Here is a tiny trained network, its code and every weight. The questions are about switching its units off for an input and a class, where a switched-off unit gives its printed mean instead of its output.

import numpy as np


def w(rows, s, z=0):
    codes = np.array(rows[::2]) - 128.0
    scale = np.full(codes.shape[1], s)
    scale[-1] = z or s
    return codes * scale


def f(y):
    return np.maximum(y, 0)


def log_softmax(a):
    a = a - a.max(-1, keepdims=True)
    return a - np.log(np.exp(a).sum(-1, keepdims=True))


def net(x, mask):
    res = np.array(x, float).reshape(1, 6) / 4 @ E
    y = f(res @ A[0][:, :-1].T + A[0][:, -1])
    res = res + np.where(mask, y, B[0][:, -1]) @ B[0][:, :-1]
    return log_softmax(res[-1] @ U[:, :-1].T + U[:, -1])


A, B = {}, {}
E = w([
[136,156,125,120,118,123,117,133],'x0',
[218,120,172,228,249,52,49,159],'x1',
[198,175,65,205,189,246,170,36],'x2',
[75,170,49,196,154,56,244,212],'x3',
[126,129,129,127,131,128,131,125],'x4',
[136,144,125,111,132,129,123,139],'x5',
],0.012)
A[0] = w([
[75,113,40,58,39,196,194,114,121],'neuron 0',
[91,200,42,208,128,91,229,242,97],'neuron 1',
[206,140,125,216,240,83,38,187,119],'neuron 2',
[117,136,130,114,122,151,180,141,83],'neuron 3',
[160,86,197,63,114,180,44,70,73],'neuron 4',
[79,95,226,105,98,55,105,213,141],'neuron 5',
[56,80,213,84,77,10,143,159,142],'neuron 6',
[185,84,226,68,106,210,69,56,80],'neuron 7',
[143,144,75,158,139,168,160,86,114],'neuron 8',
[52,141,77,39,33,220,208,91,115],'neuron 9',
[135,123,83,151,176,82,153,165,93],'neuron 10',
[204,179,71,161,161,210,177,59,136],'neuron 11',
[82,73,147,82,96,43,98,196,140],'neuron 12',
[179,161,67,200,163,188,189,67,134],'neuron 13',
[110,135,178,107,173,127,163,110,12],'neuron 14',
[77,138,25,188,126,104,158,216,99],'neuron 15',
[151,135,189,98,115,191,37,101,102],'neuron 16',
[191,126,131,182,191,57,80,144,123],'neuron 17',
[59,191,64,182,153,79,214,181,93],'neuron 18',
[196,164,32,174,163,215,156,77,146],'neuron 19',
[88,140,39,133,137,101,216,185,95],'neuron 20',
[176,155,220,205,202,68,94,128,104],'neuron 21',
[53,142,91,78,72,170,170,121,100],'neuron 22',
],0.011)
B[0] = w([
[152,81,235,179,105,77,211,182,232],'neuron 0',
[79,112,86,133,109,123,52,60,237],'neuron 1',
[117,68,198,165,100,68,229,188,234],'neuron 2',
[127,125,141,136,116,104,143,150,145],'neuron 3',
[63,82,67,152,57,133,63,37,201],'neuron 4',
[201,223,94,77,193,198,119,157,236],'neuron 5',
[210,239,100,82,185,191,116,170,251],'neuron 6',
[60,67,43,156,85,124,60,38,211],'neuron 7',
[158,146,125,102,147,153,101,150,165],'neuron 8',
[121,83,245,135,101,87,189,181,251],'neuron 9',
[104,67,109,143,71,109,95,81,170],'neuron 10',
[188,187,73,75,204,210,116,180,201],'neuron 11',
[187,206,97,69,219,190,133,172,231],'neuron 12',
[209,197,90,92,194,158,121,156,198],'neuron 13',
[137,100,100,145,112,99,122,121,128],'neuron 14',
[100,106,85,128,107,101,63,71,202],'neuron 15',
[109,110,103,139,123,158,70,63,186],'neuron 16',
[125,107,207,153,90,74,188,214,202],'neuron 17',
[59,95,65,159,87,143,47,65,216],'neuron 18',
[183,215,93,69,187,171,119,185,204],'neuron 19',
[63,105,94,166,91,118,88,51,200],'neuron 20',
[96,64,199,158,76,72,180,177,206],'neuron 21',
[128,82,192,142,87,99,156,209,203],'neuron 22',
],0.011,0.027)
U = w([
[203,211,93,71,197,228,104,180,227],'0',
[119,49,233,138,68,104,203,198,165],'1',
[72,71,70,129,66,166,6,26,3],'2',
],0.013,0.0028)

Each question gives the input, the list of numbers given to net, and the class t.
The units are the neurons (one row each of A and B). Each row of codes is followed by its name. A weight is (code - 128) times the scale printed after its matrix; where a second scale follows, it is the last column's (A, B and U).
mask holds one flag per neuron, in row order. A switched-off neuron (its flag False) gives its mean, the last column of its row in B, instead of its output. The means were averaged over made-up inputs and are rounded, as every weight is.
A unit's drop is (log p(t) with every unit on - log p(t) with that unit switched off) / (log p(t) with every unit on - log p(t) with every unit switched off).
The circuit of an input: a set's keep is (log p(t) with only the set's units on - log p(t) with every unit switched off) / (log p(t) with every unit on - log p(t) with every unit switched off). Starting from the 12 units with the biggest drops (on a tie, the unit counted first), units are removed one at a time, each time the one whose removal leaves the highest keep (on an exact tie, the one counted first), for as long as the keep stays at least 0.8.
circuit, biggest first: the units of the circuit, biggest drop first
top k neurons: the k neurons with the biggest drops, biggest first
drop of u: that unit's drop, to one decimal
input [-8,7,-8,5,-1,-6], class 0: circuit, biggest first : [neuron 12]
input [3,0,-8,8,-2,-2], class 0: top 4 neurons : [neuron 6; neuron 12; neuron 5; neuron 7]
input [6,-8,-3,-7,-8,-7], class 1: top 2 neurons : [neuron 9; neuron 0]
input [-2,-4,-7,6,4,-2], class 0: top 2 neurons : [neuron 6; neuron 12]
input [0,-6,-4,-6,6,1], class 1: top 3 neurons : [neuron 9; neuron 0; neuron 1]
input [-3,4,-4,3,-5,-6], class 0: top 3 neurons : [neuron 9; neuron 0; neuron 5]
input [-7,-8,-8,-8,1,-7], class 0: top 2 neurons : [neuron 6; neuron 5]
input [2,-6,-7,8,-3,-1], class 2: top 4 neurons : [neuron 18; neuron 20; neuron 1; neuron 15]
input [6,8,6,-2,-2,-1], class 1: top 2 neurons : [neuron 2; neuron 21]
input [7,7,-8,1,6,6], class 0: top 2 neurons : [neuron 5; neuron 6]
input [6,-6,-6,-2,-3,-1], class 0: top 3 neurons : [neuron 6; neuron 12; neuron 2]
input [5,3,6,-7,-7,-8], class 2: top 3 neurons : [neuron 7; neuron 4; neuron 6]
input [7,6,-1,6,-5,4], class 1: top 3 neurons : [neuron 2; neuron 17; neuron 21]
input [8,6,2,8,-6,-6], class 2: circuit, biggest first : [neuron 18]
input [0,-6,5,8,-5,-3], class 2: drop of neuron 18 : 0.2
input [7,6,1,5,-1,6], class 1: drop of neuron 2 : 0.5
input [2,0,-5,4,-8,2], class 0: drop of neuron 1 : 0.0
